[  9  30 -20  15 -11   2  -1] = Zib
[  9  30 -20 -13  16   2 -18] = bak
[ 12  90  17 -29  42 -14 -58] = temi
where: [16] | bak, 5
where: [15] | Zib, 4
where: [42] | temi, 5
where: [17] | temi, 3

[-4 -6 14  1] -> toge
[-5  4 33  3] -> guk
[11  3 75  9] -> bak
[ 8 -2 57  6] -> Geres
[-36  -3  32  -3] -> pef
[-7 -3 59  6] -> nede
[ -4  -8 -10  -2] -> vosa
[ -2   3 -37  -6] -> Vut
[ -6  -3 -15  -3] -> Vok
where: [-37] | Vut, 3
where: [4] | guk, 2
where: [32] | pef, 3
where: [14] | toge, 3
where: [33] | guk, 3

[ 20  41  47  14 -92   6  33] : ritot
[ 22  53  43  30 -90  10  -3] : vosa
[ 22  58  41  34 -90  12  32] : pef
[ 18  18  50  -9 -92   0  33] : guk
[ 23  49  44  25 -92   9  33] : nede
[ 19  29  49   2 -94   3  32] : Zib
[ 18  23  49  -4 -92   1  32] : bak
[22 44 45 20 46  7 22] : temi
[ 23  63  40  39 -89  13  32] : toge
[ 18  18  50  -9 -92   0  31] : Geres
[ 23  68  38  44 -85  14  32] : Vok
[ 18  10  51 -15 -92  -2  31] : Vut
where: [51] | Vut, 3
where: [45] | temi, 3
where: [-4] | bak, 4
which: [ 18  18  50  -9 -92   0  33] | guk

[-73  -9  18 -48   1   0   9 -72 -95 -44 -37 -25  20  69] = ritot
[ 38 -25  28 -47   3   2  38 -72 -98 -39 -37 -25  16  17] = Geres
[ 37  15   0 -56  -5 -22 -20 -54 -87  18 -36 -11  29  73] = vosa
where: [20] | ritot, 13
where: [-36] | vosa, 11
where: [29] | vosa, 13
where: [16] | Geres, 13
where: [3] | Geres, 5
where: [17] | Geres, 14

[ 26  17  26  -5   9   6   9  -7  -2 -26  22  16  15  -1   3  10  37   0
  31  -9   4 -13 -30   5] = nede
[ 26  14  26  -8  23   6   9  -7  -2 -26  22  16  15   3   3  10  45   0
  31  -4   4  -6  38   5] = vosa
[ 26  14   7  -5  -2   6   9  -5  -2 -26  22  14  15   3   3  10  12   0
  31  -3   4 -13 -30   5] = ritot
[ 26  14  33  -5   9   6   9  -6  -2 -26  22  16  15   3   3  10  37   0
  -4   7   4 -13 -30   5] = toge
[ 26  14  26  -5  16   6   9  -7  -2 -25  22  16   1   3   3  -3  37   0
  31  -8   4 -12   9   5] = Vok
[ 26  44  26  -5   9   6   9  -7  -2 -58  39  16  50   4   3  36  37   0
  64   6   4 -22 -84   5] = Zib
[ 26 -21  22  -5  14   6   9  -7  -4 -14  22  16   5   3   3  -1  37   0
  26   1   4  21  35 -16] = pef
which: [ 26  14  33  -5   9   6   9  -6  -2 -26  22  16  15   3   3  10  37   0
  -4   7   4 -13 -30   5] | toge
where: [-58] | Zib, 10
where: [38] | vosa, 23
where: [-14] | pef, 10
where: [12] | ritot, 17
where: [39] | Zib, 11

[  3 -10  45  -3   5  -7  53   0   2   1] : bak
[  1   2  11  -8  -2   5   9 -12  -2   5] : Vok
[  3 -10  45  -3   5  -7  11  -6  -3   6] : Vut
[  4 -15  74  -7   9  -8   2   8   1  -2] : pef
[ -1  -6  -8  -6 -12  28  -8  -6   0  -1] : guk
[  0  14   5   1 -15  20   7 -22  -7  16] : temi
[  4 -15  74  -7   9 -11  88  -1   4   0] : toge
where: [7] | temi, 7
where: [88] | toge, 7

[ 16  57 -36  -4] = guk
[  6 -12   3 -30] = Vok
[-17  -8  85  79] = toge
[ 70  27 -34 -41] = vosa
[-21  34 -16  23] = Vut
[ 50 -18   6 -32] = Geres
[-14  37  39   2] = ritot
[ 45 -26  20 -62] = temi
[-46 -24 -18 -25] = bak
[ 50 -18   6 -25] = pef
[ 41 -10 -42  34] = nede
[ 15 -15 -19   6] = Zib
where: [41] | nede, 1
where: [-17] | toge, 1
where: [85] | toge, 3
where: [-15] | Zib, 2
where: [27] | vosa, 2

[ -2 -20  -1 -50  20 -56] = ritot
[ -2 -19  25 -47  19 -56] = temi
[  3  31 -42  75 -19  81] = bak
[ 0 -1  0  0  0  1] = toge
[ -3 -29  40 -73  29 -76] = Geres
where: [-47] | temi, 4
where: [-20] | ritot, 2
where: [-50] | ritot, 4

[ 42  -8  45 -25 -32  47  11]  toge
[ 39  46  14 -32 -18 -45  47]  ritot
[ 23  -6 -15 -32  51  46   0]  Geres
[ -1   9 -38  27  33 -57 -28]  pef
[-31  -7 -50  20  25 -64  -9]  Vut
[-20   2  13  24 -34 -85  15]  guk
[-55 -31  18 -30   7  34 -47]  Vok
[-41 -24 -21  29  19  22 -58]  nede
[ 49   0 -48 -29 -25  32  17]  bak
[ -9  -4  13  21 -35 -81  -9]  Zib
where: [24] | guk, 4
where: [19] | nede, 5
where: [23] | Geres, 1
where: [-29] | bak, 4
where: [21] | Zib, 4
where: [-47] | Vok, 7
where: [45] | toge, 3

[  2   1   5  -5 -17 -19  -7   2   4 -10   1   4   9   5   4   8  -6] : Geres
[  8  -6   4   1 -14 -47 -87  -5  -6 -39   8   6 -30  -5   3 -20  11] : ritot
[-11  13 -31   7  14  10  20   7   5  22  -5   0  35   5 -13 -21  -9] : guk
[ 14  26   4  23 -15   6  25  -4  -2  20   6   9  40  -2  -4  -3  -1] : Zib
[ 10  23  17  28 -13  15  44 -13 -13 -11  -3  -3  15 -14   3  -2  14] : nede
[ -1  26 -24  16   0   5  16   5  10  -6   8   7   5   9 -10 -13  -6] : vosa
[ -5 -22  -1 -13  -1   0 -16  -1  -1  -7  -1  -2 -10   0   2  -8   6] : temi
where: [-20] | ritot, 16
where: [-21] | guk, 16
where: [-22] | temi, 2
which: [-11  13 -31   7  14  10  20   7   5  22  -5   0  35   5 -13 -21  -9] | guk
where: [-31] | guk, 3
where: [-16] | temi, 7
which: [ -1  26 -24  16   0   5  16   5  10  -6   8   7   5   9 -10 -13  -6] | vosa

[-51  37  35  -5] -> nede
[-81  16 -51 -54] -> Vut
[-60 -26   1   9] -> bak
[ 30  11 -15  18] -> temi
[ 36 -23 -74  50] -> pef
[ 51 -16  -6 -25] -> ritot
[ -8  12  50 -12] -> guk
where: [-5] | nede, 4
where: [-25] | ritot, 4

[ -7  -2 -28 -63] -> temi
[-24   6 -28 -73] -> Vok
[-2  0 18 24] -> guk
[-16 -13 -53 -99] -> Geres
[36 -5 43 87] -> vosa
[-10   6   7  -4] -> Zib
[ 2 11 11 25] -> toge
[  1 -11  13  88] -> Vut
[ -2  -7 -26 -49] -> nede
[ 23   3 -22 -46] -> ritot
[ -6  -5 -36 -75] -> bak
where: [24] | guk, 4
where: [-6] | bak, 1
where: [87] | vosa, 4

